Here is a tiny trained network, its code and every weight. The questions are about switching its units off for an input and a class, where a switched-off unit gives its printed mean instead of its output.

import numpy as np


def w(rows, s, z=0):
    codes = np.array(rows[::2]) - 128.0
    scale = np.full(codes.shape[1], s)
    scale[-1] = z or s
    return codes * scale


def f(y):
    return np.maximum(y, 0)


def log_softmax(a):
    a = a - a.max(-1, keepdims=True)
    return a - np.log(np.exp(a).sum(-1, keepdims=True))


def net(x, mask):
    res = np.array(x, float).reshape(1, 3) / 4 @ E
    y = f(res @ A[0][:, :-1].T + A[0][:, -1])
    res = res + np.where(mask, y, B[0][:, -1]) @ B[0][:, :-1]
    return log_softmax(res[-1] @ U[:, :-1].T + U[:, -1])


A, B = {}, {}
E = w([
[191,106,111,123,42,94,164,193,188,206,171],'x0',
[78,112,191,60,62,252,158,97,43,175,202],'x1',
[154,187,218,186,185,191,160,118,187,230,78],'x2',
],0.012)
A[0] = w([
[96,173,123,155,150,174,133,137,110,53,115,75],'N0',
[167,126,101,142,95,118,207,199,145,152,160,227],'N1',
[105,144,151,56,142,170,150,117,109,155,180,2],'N2',
[155,189,163,164,142,144,167,107,115,187,92,122],'N3',
[143,92,142,144,127,12,173,91,193,117,100,235],'N4',
[192,109,94,131,73,139,176,117,171,131,176,88],'N5',
[86,122,166,93,81,175,177,65,97,140,155,191],'N6',
[141,189,142,138,136,140,156,133,172,132,100,51],'N7',
[128,75,34,95,112,90,81,133,84,83,183,135],'N8',
[97,92,94,128,88,100,100,153,67,124,102,54],'N9',
[192,140,125,153,176,95,121,119,147,70,113,75],'N10',
[95,159,142,143,179,140,103,94,90,70,109,221],'N11',
],0.011,0.0033)
B[0] = w([
[131,55,165,192,207,166,174,178,208,186,88,179],'N0',
[141,65,204,149,156,198,107,146,125,246,160,207],'N1',
[187,145,90,70,104,166,150,145,163,89,118,198],'N2',
[42,189,47,104,124,146,100,80,46,160,100,204],'N3',
[166,111,114,160,150,142,148,104,60,80,165,216],'N4',
[159,94,161,155,197,157,176,148,123,148,105,186],'N5',
[197,115,97,104,90,141,144,133,113,66,198,238],'N6',
[101,151,114,135,137,191,141,74,148,152,132,165],'N7',
[127,178,162,157,159,108,171,88,60,197,89,254],'N8',
[92,216,135,69,126,189,183,40,97,179,122,181],'N9',
[183,161,1,51,95,179,171,155,167,78,217,193],'N10',
[144,73,239,180,171,246,170,186,137,191,175,216],'N11',
],0.0082,0.017)
U = w([
[148,3,185,163,156,162,137,202,133,177,122,78],'0',
[80,238,76,113,87,154,144,17,54,166,40,94],'1',
[220,133,28,96,86,155,132,165,122,26,212,91],'2',
[122,128,145,173,113,143,75,174,76,123,205,253],'3',
[32,123,154,120,40,84,72,136,161,44,97,80],'4',
[113,113,108,90,65,64,80,163,176,81,64,81],'5',
],0.0081,0.0067)

Each question gives the input, the list of numbers given to net, and the class t.
The units are the neurons (one row each of A and B). Each row of codes is followed by its name. A weight is (code - 128) times the scale printed after its matrix; where a second scale follows, it is the last column's (A, B and U).
mask holds one flag per neuron, in row order. A switched-off neuron (its flag False) gives its mean, the last column of its row in B, instead of its output. The means were averaged over made-up inputs and are rounded, as every weight is.
A unit's drop is (log p(t) with every unit on - log p(t) with that unit switched off) / (log p(t) with every unit on - log p(t) with every unit switched off).
The circuit of an input: a set's keep is (log p(t) with only the set's units on - log p(t) with every unit switched off) / (log p(t) with every unit on - log p(t) with every unit switched off). Starting from all 12 units, units are removed one at a time, each time the one whose removal leaves the highest keep (on an exact tie, the one counted first), for as long as the keep stays at least 0.8.
units of the circuit, in order: the units of the circuit, biggest drop first
k most important neurons: the k neurons with the biggest drops, biggest first
drop of u: that unit's drop, to one decimal
input [-5,-7,-1], class 2: units of the circuit, in order -> (N10)
input [-3,4,-3], class 2: 4 most important neurons -> (N6, N1, N2, N3)
input [6,-6,-5], class 0: 4 most important neurons -> (N1, N6, N5, N8)
input [-1,7,5], class 2: 2 most important neurons -> (N6, N8)
input [-6,6,-3], class 0: 2 most important neurons -> (N11, N0)
input [-5,1,-6], class 1: 4 most important neurons -> (N9, N8, N1, N5)
input [1,-8,8], class 1: 3 most important neurons -> (N3, N6, N7)
input [-7,-6,-2], class 0: 3 most important neurons -> (N11, N0, N6)
input [-7,-2,7], class 0: 3 most important neurons -> (N11, N0, N8)
input [6,7,-7], class 1: 3 most important neurons -> (N8, N9, N11)
input [5,5,8], class 1: 2 most important neurons -> (N3, N11)
input [2,8,3], class 2: drop of N6 -> 0.1
input [-5,-2,-6], class 1: drop of N8 -> 1.9
input [-6,-7,2], class 2: drop of N11 -> -0.1
input [7,-6,-7], class 0: units of the circuit, in order -> (N1)
